Below is a small trained network, with its code and all its weights. Each question gives an input and a target symbol and asks what happens when units are switched off, that is, made to give their printed mean instead of their output.

import numpy as np


def w(rows, s, z=0):
    codes = np.array(rows[::2]) - 128.0
    scale = np.full(codes.shape[1], s)
    scale[-1] = z or s
    return codes * scale


def f(y):
    return np.maximum(y, 0)


def softmax(a):
    e = np.exp(a - a.max(-1, keepdims=True))
    return e / e.sum(-1, keepdims=True)


def log_softmax(a):
    a = a - a.max(-1, keepdims=True)
    return a - np.log(np.exp(a).sum(-1, keepdims=True))


def net(x, mask):
    ids = ['ΓΔΘΠΨαβεζηλξτφω'.index(c) for c in x.split()]
    T = len(ids)
    res = E[ids] + P[:T]
    r = res
    for j in range(2):
        rows = slice(2 * j, 2 * j + 2)
        q, k, v = (r @ M[0][rows].T for M in (Q, K, V))
        z = softmax(np.where(np.tri(T) > 0, q @ k.T / 2**0.5, -1e9)) @ v
        o = O[0][rows]
        res = res + np.where(mask[j], z, o[:, -1]) @ o[:, :-1]
    y = f(res @ A[0][:, :-1].T + A[0][:, -1])
    res = res + np.where(mask[2:10], y, B[0][:, -1]) @ B[0][:, :-1]
    return log_softmax(res[-1] @ U[:, :-1].T + U[:, -1])


Q, K, V, O, A, B = {}, {}, {}, {}, {}, {}
E = w([
[148,183,148,168],'Γ',
[127,212,102,143],'Δ',
[124,196,160,49],'Θ',
[148,63,187,55],'Π',
[100,81,83,128],'Ψ',
[135,105,203,132],'α',
[149,124,112,53],'β',
[168,6,86,56],'ε',
[144,172,137,134],'ζ',
[129,96,145,163],'η',
[180,110,82,90],'λ',
[126,21,112,181],'ξ',
[152,131,115,111],'τ',
[98,138,155,169],'φ',
[110,75,180,101],'ω',
],0.024)
P = w([
[33,214,107,53],'0',
[197,115,203,170],'1',
[242,118,150,148],'2',
[213,84,255,199],'3',
[239,111,190,179],'4',
[220,153,155,195],'5',
[231,132,167,188],'6',
[246,122,179,179],'7',
[226,170,123,188],'8',
],0.0072)
Q[0] = w([
[107,148,153,71],'H1',
[98,72,88,109],'H1',
[166,127,99,125],'H2',
[2,84,112,10],'H2',
],0.019)
K[0] = w([
[180,141,195,97],'H1',
[178,121,136,161],'H1',
[122,145,85,100],'H2',
[254,104,168,170],'H2',
],0.02)
V[0] = w([
[173,157,156,96],'H1',
[7,179,67,97],'H1',
[43,133,168,206],'H2',
[193,204,21,172],'H2',
],0.015)
O[0] = w([
[97,181,114,121,157],'H1',
[210,98,103,125,254],'H1',
[134,86,192,255,71],'H2',
[61,187,27,131,184],'H2',
],0.013,0.0074)
A[0] = w([
[138,22,48,118,164],'N1',
[119,186,162,200,164],'N2',
[49,9,91,112,145],'N3',
[19,68,149,92,134],'N4',
[133,84,79,165,73],'N5',
[197,186,152,118,114],'N6',
[109,62,97,197,4],'N7',
[110,134,206,129,105],'N8',
],0.011,0.0037)
B[0] = w([
[19,147,150,216,215],'N1',
[111,218,179,129,203],'N2',
[88,73,254,128,171],'N3',
[250,45,78,169,187],'N4',
[96,92,138,74,197],'N5',
[80,11,171,116,253],'N6',
[179,218,32,108,178],'N7',
[124,96,76,90,199],'N8',
],0.0097,0.011)
U = w([
[32,166,190,150,239],'Γ',
[121,57,2,202,138],'Δ',
[210,55,56,112,91],'Θ',
[21,41,159,87,11],'Π',
[114,3,82,228,33],'Ψ',
[12,65,182,165,255],'α',
[115,114,131,76,46],'β',
[47,164,226,22,24],'ε',
[158,158,122,114,213],'ζ',
[113,115,174,151,89],'η',
[113,131,81,56,82],'λ',
[138,103,155,160,42],'ξ',
[97,83,95,103,170],'τ',
[239,109,98,195,107],'φ',
[150,59,139,143,213],'ω',
],0.0074,0.0025)

Each question gives the input, a string of symbols that net reads in full, and the target symbol t.
The units are the heads (2 rows each of Q, K, V and O) and the neurons (one row each of A and B). Each row of codes is followed by its name. A weight is (code - 128) times the scale printed after its matrix; where a second scale follows, it is the last column's (O, A, B and U).
mask holds one flag per unit, heads first, then neurons. A switched-off unit (its flag False) gives its mean, the last column of its rows in O or B, instead of its output. The means were averaged over made-up inputs and are rounded, as every weight is.
A unit's drop is (log p(t) with every unit on - log p(t) with that unit switched off) / (log p(t) with every unit on - log p(t) with every unit switched off).
The circuit of an input: a set's keep is (log p(t) with only the set's units on - log p(t) with every unit switched off) / (log p(t) with every unit on - log p(t) with every unit switched off). Starting from all 10 units, units are removed one at a time, each time the one whose removal leaves the highest keep (on an exact tie, the one counted first), for as long as the keep stays at least 0.8.
units of the circuit, in order: the units of the circuit, biggest drop first
k most important neurons: the k neurons with the biggest drops, biggest first
heads that matter: for each layer, one digit per head in row order, 1 if its drop is at least 0.15 and else 0, layers parted by /
input λ ζ Γ α Γ, target λ: units of the circuit, in order => H2
input φ Δ τ λ ζ, target φ: units of the circuit, in order => H2, N7
input φ Δ ω, target ω: units of the circuit, in order => H2, N4, N1, H1
input Γ α Δ Δ, target Γ: units of the circuit, in order => H2, N2
input Ψ Δ Δ, target Ψ: 2 most important neurons => N6, N1
input φ Θ η τ α Γ Δ λ λ, target φ: 4 most important neurons => N7, N1, N6, N3
input Ψ λ Ψ β Θ Δ ε Δ φ, target Ψ: heads that matter => 10
input φ ω Θ τ Δ, target φ: heads that matter => 11
input ω ε Ψ Δ Γ Δ, target ω: heads that matter => 01
input φ Γ Π ω, target ω: heads that matter => 01
input Δ α Γ, target Δ: heads that matter => 11
input Ψ ζ Δ Δ ζ, target Ψ: 3 most important neurons => N6, N1, N2
input Γ Γ Δ λ Π Γ φ Γ φ, target Γ: units of the circuit, in order => N2, H2, H1
input Π Ψ η Δ Θ Δ, target Π: units of the circuit, in order => H2, N6
input Π Δ ζ ω φ, target Π: most important neuron => N6
input ε ω Δ λ, target ε: units of the circuit, in order => H2, H1
input Δ Δ Ψ, target α: 2 most important neurons => N3, N1
input ζ β Δ ζ ω φ Θ τ Π, target Θ: 3 most important neurons => N4, N1, N2
input Δ Δ ζ Δ α ω η Π, target Θ: 2 most important neurons => N4, N8
input Γ λ τ, target Γ: units of the circuit, in order => H2, H1, N2
input Γ Θ Δ, target Γ: units of the circuit, in order => H2, N2, H1
input Π ξ φ τ, target Π: units of the circuit, in order => H2, N6, H1, N8
input ε Δ λ φ, target ε: heads that matter => 01
input α Δ Γ ε ω φ Γ Γ, target α: units of the circuit, in order => H2, N6, H1
input Γ φ ω Γ Θ α, target Γ: units of the circuit, in order => H2, H1, N2
input φ ε ζ α φ Γ Π Δ τ, target φ: 2 most important neurons => N7, N1
